Small tables with named rows and columns. After each table, cells are looked up by row and column.

Table sige
         rokabe  rebinof   reluk    savi     ruf   dovug  kelolas   gupi
tet       40646   -34840  -26557  -13429   -6903  -59339    44630  49748
duganit   39518   -32970  -25317  -13172   -5121  -56928    41833  48022
ruba      42177   -39384  -27836   -9664  -16292  -60567    52297  51674

What is the reluk of ruba in sige? -27836
What is the rebinof of ruba in sige? -39384
What is the kelolas of tet in sige? 44630
What is the rebinof of duganit in sige? -32970
What is the dovug of duganit in sige? -56928
What is the rokabe of duganit in sige? 39518
What is the savi of duganit in sige? -13172
What is the kelolas of duganit in sige? 41833
What is the rokabe of tet in sige? 40646

zur:
|  | vuvaz | gebaleg |
|---|---|---|
| bomako | 39747 | 28510 |
| nevu | -10322 | -53391 |
| fiditeg | 22809 | 35224 |
| sav | 22935 | 56735 |
| suvolu | 43588 | -8879 |
| poz | -937 | 8624 |
| bise | 15516 | 41005 |
| feko | -937 | -27342 |

vuvaz of fiditeg = 22809
gebaleg of nevu = -53391
gebaleg of feko = -27342
vuvaz of bomako = 39747
vuvaz of nevu = -10322
gebaleg of poz = 8624
vuvaz of bise = 15516
vuvaz of sav = 22935
gebaleg of suvolu = -8879
gebaleg of bise = 41005
gebaleg of fiditeg = 35224
gebaleg of sav = 56735
gebaleg of bomako = 28510

lata:
|  | sinul | tuva | kevi | fam |
|---|---|---|---|---|
| varaza | 130 | 87 | 188 | 67 |
| kem | 130 | 137 | 69 | 122 |
| gipu | 97 | 138 | 87 | 153 |
| rike | 196 | 203 | 173 | 215 |
| sof | 163 | 206 | 129 | 183 |
| ferikuf | 121 | 60 | 158 | 83 |
| ziletum | 134 | 128 | 170 | 157 |

What is the tuva of kem in lata?
137
What is the fam of ziletum in lata?
157
What is the tuva of ziletum in lata?
128
What is the tuva of ferikuf in lata?
60
What is the kevi of ferikuf in lata?
158
What is the kevi of kem in lata?
69
What is the sinul of ziletum in lata?
134
What is the sinul of kem in lata?
130
What is the sinul of sof in lata?
163
What is the tuva of sof in lata?
206
What is the fam of ferikuf in lata?
83
What is the fam of gipu in lata?
153
What is the sinul of varaza in lata?
130

mog.csv
,fem,fomavo,buner,kozu,falavul,magak
fozutaf,73,189,227,239,95,66
fikunev,150,149,233,175,125,115
mabil,154,157,127,136,168,148
betulup,139,142,217,180,124,107
mit,190,107,199,196,146,163
gigu,169,192,118,80,42,155
mupe,77,194,207,225,110,66
teg,92,180,215,216,109,79
nipote,151,148,214,163,126,122
tama,129,128,189,186,118,115
bapo,51,69,117,169,100,112
gerit,96,198,170,189,123,92
dinida,90,202,199,210,113,74
rutoter,119,228,167,163,159,95

What is the fomavo of mupe in mog? 194
What is the kozu of mit in mog? 196
What is the buner of gigu in mog? 118
What is the buner of tama in mog? 189
What is the fomavo of tama in mog? 128
What is the fomavo of fozutaf in mog? 189
What is the fomavo of betulup in mog? 142
What is the kozu of mupe in mog? 225
What is the fomavo of gerit in mog? 198
What is the buner of fikunev in mog? 233
What is the fomavo of nipote in mog? 148
What is the buner of betulup in mog? 217
What is the buner of rutoter in mog? 167
What is the magak of mit in mog? 163
What is the falavul of mupe in mog? 110
What is the kozu of mabil in mog? 136
What is the falavul of fozutaf in mog? 95
What is the buner of bapo in mog? 117
What is the falavul of mit in mog? 146
Row with the largest fomavo: rutoter

nog:
        finotap  godut  vipu  zuv  zor  sen  surite
zis         216     59   108   78   70   69     189
fon          90     81   224   54  218  214     177
bidona      110    194   160  218   30   74     124
giv         168    179    45  117  186  216      76

surite of giv is 76
surite of zis is 189
godut of fon is 81
godut of giv is 179
zor of giv is 186
zor of fon is 218
surite of bidona is 124
sen of giv is 216
zuv of giv is 117
sen of bidona is 74
godut of zis is 59
vipu of giv is 45
finotap of bidona is 110
zuv of zis is 78
zuv of fon is 54
surite of fon is 177
Row with the largest surite: zis

dulobo
         fovul  sugomu
dom         45      40
tugete      46      39
rovitef     40      91
fubi        50      32
kemebav     16      20
bisim       37      75
nopif       15      20

What is the sugomu of bisim in dulobo? 75
What is the fovul of rovitef in dulobo? 40
What is the sugomu of dom in dulobo? 40
What is the sugomu of tugete in dulobo? 39
What is the fovul of dom in dulobo? 45
What is the fovul of nopif in dulobo? 15
What is the sugomu of rovitef in dulobo? 91
What is the sugomu of fubi in dulobo? 32
What is the fovul of kemebav in dulobo? 16
What is the fovul of fubi in dulobo? 50
Row with the largest fovul: fubi

